Below are the code and all the weights of a small trained network. Each question names an input and a target symbol and asks about switching units off, where a switched-off unit gives its printed mean instead of its output.

import numpy as np


def w(rows, s, z=0):
    codes = np.array(rows[::2]) - 128.0
    scale = np.full(codes.shape[1], s)
    scale[-1] = z or s
    return codes * scale


def f(y):
    return y / 2 * (1 + np.tanh(0.7978845608 * (y + 0.044715 * y**3)))


def softmax(a):
    e = np.exp(a - a.max(-1, keepdims=True))
    return e / e.sum(-1, keepdims=True)


def log_softmax(a):
    a = a - a.max(-1, keepdims=True)
    return a - np.log(np.exp(a).sum(-1, keepdims=True))


def net(x, mask):
    ids = ['γδζηθλ'.index(c) for c in x.split()]
    T = len(ids)
    res = E[ids] + P[:T]
    r = res
    for j in range(3):
        rows = slice(3 * j, 3 * j + 3)
        q, k, v = (r @ M[0][rows].T for M in (Q, K, V))
        z = softmax(np.where(np.tri(T) > 0, q @ k.T / 3**0.5, -1e9)) @ v
        o = O[0][rows]
        res = res + np.where(mask[j], z, o[:, -1]) @ o[:, :-1]
    y = f(res @ A[0][:, :-1].T + A[0][:, -1])
    res = res + np.where(mask[3:7], y, B[0][:, -1]) @ B[0][:, :-1]
    return log_softmax(res[-1] @ U[:, :-1].T + U[:, -1])


Q, K, V, O, A, B = {}, {}, {}, {}, {}, {}
E = w([
[45,94,75,178],'γ',
[184,212,48,196],'δ',
[59,102,145,23],'ζ',
[130,228,220,165],'η',
[178,116,249,122],'θ',
[140,196,63,13],'λ',
],0.017)
P = w([
[139,194,216,202],'0',
[136,109,142,171],'1',
[104,57,112,121],'2',
[82,38,92,83],'3',
[67,25,78,56],'4',
[51,12,72,38],'5',
[38,2,57,28],'6',
],0.0067)
Q[0] = w([
[95,144,108,75],'H1',
[141,165,172,105],'H1',
[109,202,74,143],'H1',
[132,213,253,182],'H2',
[153,69,122,87],'H2',
[171,60,117,111],'H2',
[117,72,190,90],'H3',
[189,4,123,69],'H3',
[30,50,136,181],'H3',
],0.012)
K[0] = w([
[113,156,67,115],'H1',
[32,199,85,158],'H1',
[204,113,145,14],'H1',
[103,193,165,175],'H2',
[254,95,192,69],'H2',
[129,90,122,125],'H2',
[107,36,244,57],'H3',
[170,52,105,115],'H3',
[97,89,168,214],'H3',
],0.011)
V[0] = w([
[189,62,167,119],'H1',
[110,107,151,101],'H1',
[104,254,104,84],'H1',
[54,148,128,65],'H2',
[26,169,141,152],'H2',
[86,74,244,132],'H2',
[41,122,134,200],'H3',
[81,126,91,132],'H3',
[94,9,131,86],'H3',
],0.0081)
O[0] = w([
[46,245,125,117,47],'H1',
[121,146,142,131,138],'H1',
[167,27,138,89,253],'H1',
[228,117,186,94,245],'H2',
[135,89,153,255,205],'H2',
[44,53,129,96,169],'H2',
[93,128,95,9,144],'H3',
[126,150,172,68,142],'H3',
[196,155,105,179,127],'H3',
],0.0062,0.0037)
A[0] = w([
[131,114,73,71,100],'N1',
[189,168,219,188,54],'N2',
[30,65,132,2,2],'N3',
[64,85,23,81,166],'N4',
],0.01,0.0049)
B[0] = w([
[126,172,243,223,184],'N1',
[239,253,166,85,155],'N2',
[142,168,8,87,243],'N3',
[130,153,233,171,255],'N4',
],0.011,0.006)
U = w([
[63,57,140,134,248],'γ',
[189,158,7,199,155],'δ',
[102,112,56,48,172],'ζ',
[138,143,91,135,54],'η',
[122,193,92,112,2],'θ',
[204,193,185,92,95],'λ',
],0.012,0.0066)

Each question gives the input, a string of symbols that net reads in full, and the target symbol t.
The units are the heads (3 rows each of Q, K, V and O) and the neurons (one row each of A and B). Each row of codes is followed by its name. A weight is (code - 128) times the scale printed after its matrix; where a second scale follows, it is the last column's (O, A, B and U).
mask holds one flag per unit, heads first, then neurons. A switched-off unit (its flag False) gives its mean, the last column of its rows in O or B, instead of its output. The means were averaged over made-up inputs and are rounded, as every weight is.
A unit's drop is (log p(t) with every unit on - log p(t) with that unit switched off) / (log p(t) with every unit on - log p(t) with every unit switched off).
The circuit of an input: a set's keep is (log p(t) with only the set's units on - log p(t) with every unit switched off) / (log p(t) with every unit on - log p(t) with every unit switched off). Starting from all 7 units, units are removed one at a time, each time the one whose removal leaves the highest keep (on an exact tie, the one counted first), for as long as the keep stays at least 0.8.
circuit, biggest first: the units of the circuit, biggest drop first
most important unit: the unit with the biggest drop
top k neurons: the k neurons with the biggest drops, biggest first
drop when u is switched off: that unit's drop, to one decimal
input λ η γ θ θ γ, target θ: circuit, biggest first	(N3; N4; H1; H2)
input η η δ δ δ η, target ζ: circuit, biggest first	(H3; N1; N4)
input γ η δ δ ζ ζ η, target γ: circuit, biggest first	(H2; H3)
input θ δ γ γ ζ λ δ, target γ: circuit, biggest first	(H3; N3)
input γ γ λ η λ, target λ: most important unit	N1
input δ λ θ λ λ θ δ, target λ: circuit, biggest first	(N3; H2)
input λ ζ η λ θ η, target γ: circuit, biggest first	(H2; N3)
input η θ θ θ γ θ, target ζ: top 3 neurons	(N4; N1; N3)
input θ ζ η θ δ λ θ, target ζ: drop when N1 is switched off	0.2
input δ γ δ θ θ, target γ: drop when H3 is switched off	1.3
input γ δ λ, target λ: drop when N1 is switched off	0.3
input θ λ δ η θ, target γ: drop when H2 is switched off	4.5
